Below are the code and all the weights of a small trained network. Each question names an input and a class and asks about switching units off, where a switched-off unit gives its printed mean instead of its output.

import numpy as np


def w(rows, s, z=0):
    codes = np.array(rows[::2]) - 128.0
    scale = np.full(codes.shape[1], s)
    scale[-1] = z or s
    return codes * scale


def norm(h):
    return h / np.sqrt((h * h).mean(-1, keepdims=True) + 1e-5)


def f(y):
    return np.maximum(y, 0)


def log_softmax(a):
    a = a - a.max(-1, keepdims=True)
    return a - np.log(np.exp(a).sum(-1, keepdims=True))


def net(x, mask):
    res = np.array(x, float).reshape(1, 3) / 4 @ E
    u = 0
    for l in range(2):
        y = f(norm(res) @ A[l][:, :-1].T + A[l][:, -1])
        res = res + np.where(mask[u : u + 6], y, B[l][:, -1]) @ B[l][:, :-1]
        u += 6
    return log_softmax(norm(res)[-1] @ U[:, :-1].T + U[:, -1])


A, B = {}, {}
E = w([
[111,107,114,79,145,246,89,149,151,141,137],'x0',
[24,87,100,153,112,105,194,119,220,2,145],'x1',
[135,121,158,115,97,74,160,186,177,203,34],'x2',
],0.0077)
A[0] = w([
[114,97,206,149,73,64,101,200,83,185,65,8],'0.n1',
[125,147,78,160,79,132,98,72,98,58,181,4],'0.n2',
[162,150,203,153,120,63,166,195,108,123,69,44],'0.n3',
[13,75,62,75,64,214,116,148,200,106,162,67],'0.n4',
[216,144,178,47,128,249,29,176,109,254,131,41],'0.n5',
[140,150,182,115,89,49,144,206,135,219,31,122],'0.n6',
],0.0079,0.0035)
B[0] = w([
[119,105,103,177,80,137,125,179,167,167,145,177],'0.n1',
[106,155,66,127,99,58,139,147,94,154,184,167],'0.n2',
[128,101,97,187,49,130,113,88,156,135,173,174],'0.n3',
[121,163,177,180,156,202,141,175,179,124,95,203],'0.n4',
[166,147,188,22,226,70,60,173,76,134,76,248],'0.n5',
[186,51,110,148,98,126,142,10,171,159,110,219],'0.n6',
],0.013)
A[1] = w([
[91,145,121,142,97,143,135,129,120,83,150,104],'1.n1',
[82,139,178,140,131,197,132,122,150,77,127,86],'1.n2',
[139,99,177,5,210,158,51,126,96,149,84,105],'1.n3',
[3,83,223,94,15,220,132,74,44,216,162,10],'1.n4',
[67,170,137,150,163,203,161,146,146,103,100,108],'1.n5',
[112,179,133,130,135,182,138,177,143,66,106,107],'1.n6',
],0.014,0.012)
B[1] = w([
[121,148,142,67,155,178,119,153,90,148,126,151],'1.n1',
[103,63,167,114,167,162,183,176,198,52,158,171],'1.n2',
[165,222,158,50,233,120,89,149,30,122,53,253],'1.n3',
[78,36,238,31,253,219,238,235,217,24,33,128],'1.n4',
[107,61,200,155,95,176,177,230,193,66,113,189],'1.n5',
[72,83,184,99,164,201,121,127,176,94,164,176],'1.n6',
],0.014,0.018)
U = w([
[68,56,180,169,128,193,206,195,227,56,172,252],'0',
[46,218,35,127,137,77,165,143,48,101,249,7],'1',
[202,179,175,28,246,124,34,168,42,192,53,134],'2',
[150,53,77,212,7,79,139,79,224,213,82,68],'3',
],0.014,0.004)

Each question gives the input, the list of numbers given to net, and the class t.
The units are the neurons (one row each of A and B). Each row of codes is followed by its name. A weight is (code - 128) times the scale printed after its matrix; where a second scale follows, it is the last column's (A, B and U).
mask holds one flag per neuron, layer by layer. A switched-off neuron (its flag False) gives its mean, the last column of its row in B, instead of its output. The means were averaged over made-up inputs and are rounded, as every weight is.
A unit's drop is (log p(t) with every unit on - log p(t) with that unit switched off) / (log p(t) with every unit on - log p(t) with every unit switched off).
The circuit of an input: a set's keep is (log p(t) with only the set's units on - log p(t) with every unit switched off) / (log p(t) with every unit on - log p(t) with every unit switched off). Starting from all 12 units, units are removed one at a time, each time the one whose removal leaves the highest keep (on an exact tie, the one counted first), for as long as the keep stays at least 0.8.
units of the circuit, in order: the units of the circuit, biggest drop first
top k neurons: the k neurons with the biggest drops, biggest first
drop of u: that unit's drop, to one decimal
input [-8,2,-2], class 1: top 2 neurons	[0.n6, 1.n3]
input [0,1,-5], class 1: units of the circuit, in order	[0.n2, 1.n3, 1.n5]
input [-3,4,-8], class 1: units of the circuit, in order	[0.n2, 1.n3, 1.n5]
input [-7,8,-8], class 1: units of the circuit, in order	[0.n2, 1.n5, 1.n3, 1.n2]
input [2,1,-5], class 0: units of the circuit, in order	[0.n5]
input [-8,7,-8], class 1: top 2 neurons	[0.n2, 1.n3]
input [-1,0,-8], class 1: top 2 neurons	[0.n5, 1.n3]
input [0,0,-1], class 1: top 2 neurons	[0.n2, 0.n5]
input [-4,5,-7], class 1: top 2 neurons	[0.n2, 1.n3]
input [-7,-4,-7], class 1: top 2 neurons	[0.n5, 1.n3]
input [-5,-2,-5], class 1: top 2 neurons	[0.n5, 1.n3]
input [-6,1,-6], class 1: drop of 1.n3	0.2
input [-3,8,7], class 3: drop of 1.n5	0.1
input [-6,2,-8], class 1: top neuron	[1.n3]
